Below is a small trained network, with its code and all its weights. Each question gives an input and a class and asks what happens when units are switched off, that is, made to give their printed mean instead of their output.

import numpy as np


def w(rows, s, z=0):
    codes = np.array(rows[::2]) - 128.0
    scale = np.full(codes.shape[1], s)
    scale[-1] = z or s
    return codes * scale


def f(y):
    return y / 2 * (1 + np.tanh(0.7978845608 * (y + 0.044715 * y**3)))


def log_softmax(a):
    a = a - a.max(-1, keepdims=True)
    return a - np.log(np.exp(a).sum(-1, keepdims=True))


def net(x, mask):
    res = np.array(x, float).reshape(1, 5) / 4 @ E
    y = f(res @ A[0][:, :-1].T + A[0][:, -1])
    res = res + np.where(mask, y, B[0][:, -1]) @ B[0][:, :-1]
    return log_softmax(res[-1] @ U[:, :-1].T + U[:, -1])


A, B = {}, {}
E = w([
[129,128,129],'x0',
[30,35,137],'x1',
[129,127,129],'x2',
[207,73,55],'x3',
[14,210,2],'x4',
],0.0097)
A[0] = w([
[129,169,92,118],'n0',
[88,179,145,124],'n1',
[82,189,173,208],'n2',
[120,165,102,133],'n3',
[175,169,122,209],'n4',
[185,110,240,255],'n5',
[157,140,248,167],'n6',
[165,79,122,146],'n7',
[132,127,76,126],'n8',
[108,66,180,100],'n9',
[161,75,177,219],'n10',
[88,160,170,221],'n11',
[145,31,137,156],'n12',
[72,61,135,223],'n13',
[102,92,160,143],'n14',
[115,126,30,198],'n15',
[75,120,162,98],'n16',
[67,116,12,103],'n17',
[163,109,223,216],'n18',
],0.016,0.0072)
B[0] = w([
[164,202,124,157],'n0',
[132,173,72,162],'n1',
[92,162,80,185],'n2',
[162,216,121,155],'n3',
[138,168,164,180],'n4',
[133,4,144,252],'n5',
[89,51,199,214],'n6',
[194,102,70,169],'n7',
[113,132,170,153],'n8',
[99,107,42,173],'n9',
[149,44,102,209],'n10',
[90,143,106,177],'n11',
[142,109,110,193],'n12',
[82,83,104,201],'n13',
[102,84,93,161],'n14',
[140,179,187,201],'n15',
[81,129,108,157],'n16',
[80,145,197,216],'n17',
[129,14,133,222],'n18',
],0.014,0.019)
U = w([
[76,87,226,228],'0',
[249,91,144,72],'1',
[125,186,63,209],'2',
[172,161,184,99],'3',
[78,76,115,2],'4',
[163,85,35,186],'5',
[52,148,109,26],'6',
],0.015,0.0083)

Each question gives the input, the list of numbers given to net, and the class t.
The units are the neurons (one row each of A and B). Each row of codes is followed by its name. A weight is (code - 128) times the scale printed after its matrix; where a second scale follows, it is the last column's (A, B and U).
mask holds one flag per neuron, in row order. A switched-off neuron (its flag False) gives its mean, the last column of its row in B, instead of its output. The means were averaged over made-up inputs and are rounded, as every weight is.
A unit's drop is (log p(t) with every unit on - log p(t) with that unit switched off) / (log p(t) with every unit on - log p(t) with every unit switched off).
The circuit of an input: a set's keep is (log p(t) with only the set's units on - log p(t) with every unit switched off) / (log p(t) with every unit on - log p(t) with every unit switched off). Starting from the 12 units with the biggest drops (on a tie, the unit counted first), units are removed one at a time, each time the one whose removal leaves the highest keep (on an exact tie, the one counted first), for as long as the keep stays at least 0.8.
units of the circuit, in order: the units of the circuit, biggest drop first
k most important neurons: the k neurons with the biggest drops, biggest first
drop of u: that unit's drop, to one decimal
input [-7,5,8,1,8], class 0: units of the circuit, in order => n17
input [-6,4,-7,2,-1], class 5: 2 most important neurons => n6; n17
input [7,5,1,-1,6], class 6: 2 most important neurons => n5; n6
input [-3,0,2,4,3], class 3: 2 most important neurons => n5; n6
input [-7,1,-1,-4,-3], class 4: units of the circuit, in order => n15; n9; n4
input [6,1,-6,-3,5], class 6: 2 most important neurons => n17; n7
input [2,-4,4,2,-5], class 1: 2 most important neurons => n17; n7
input [-4,0,-3,7,2], class 3: 2 most important neurons => n5; n6
input [3,6,5,1,7], class 0: 3 most important neurons => n17; n15; n9
input [4,1,7,-4,8], class 6: 2 most important neurons => n17; n7
input [2,7,-8,1,-5], class 5: drop of n17 => 0.2
input [5,3,6,-2,5], class 6: drop of n5 => 0.1
input [-4,-2,2,2,-8], class 1: drop of n7 => 0.3
input [1,4,-8,-2,2], class 6: drop of n5 => 0.1
input [8,7,4,2,0], class 5: units of the circuit, in order => n6
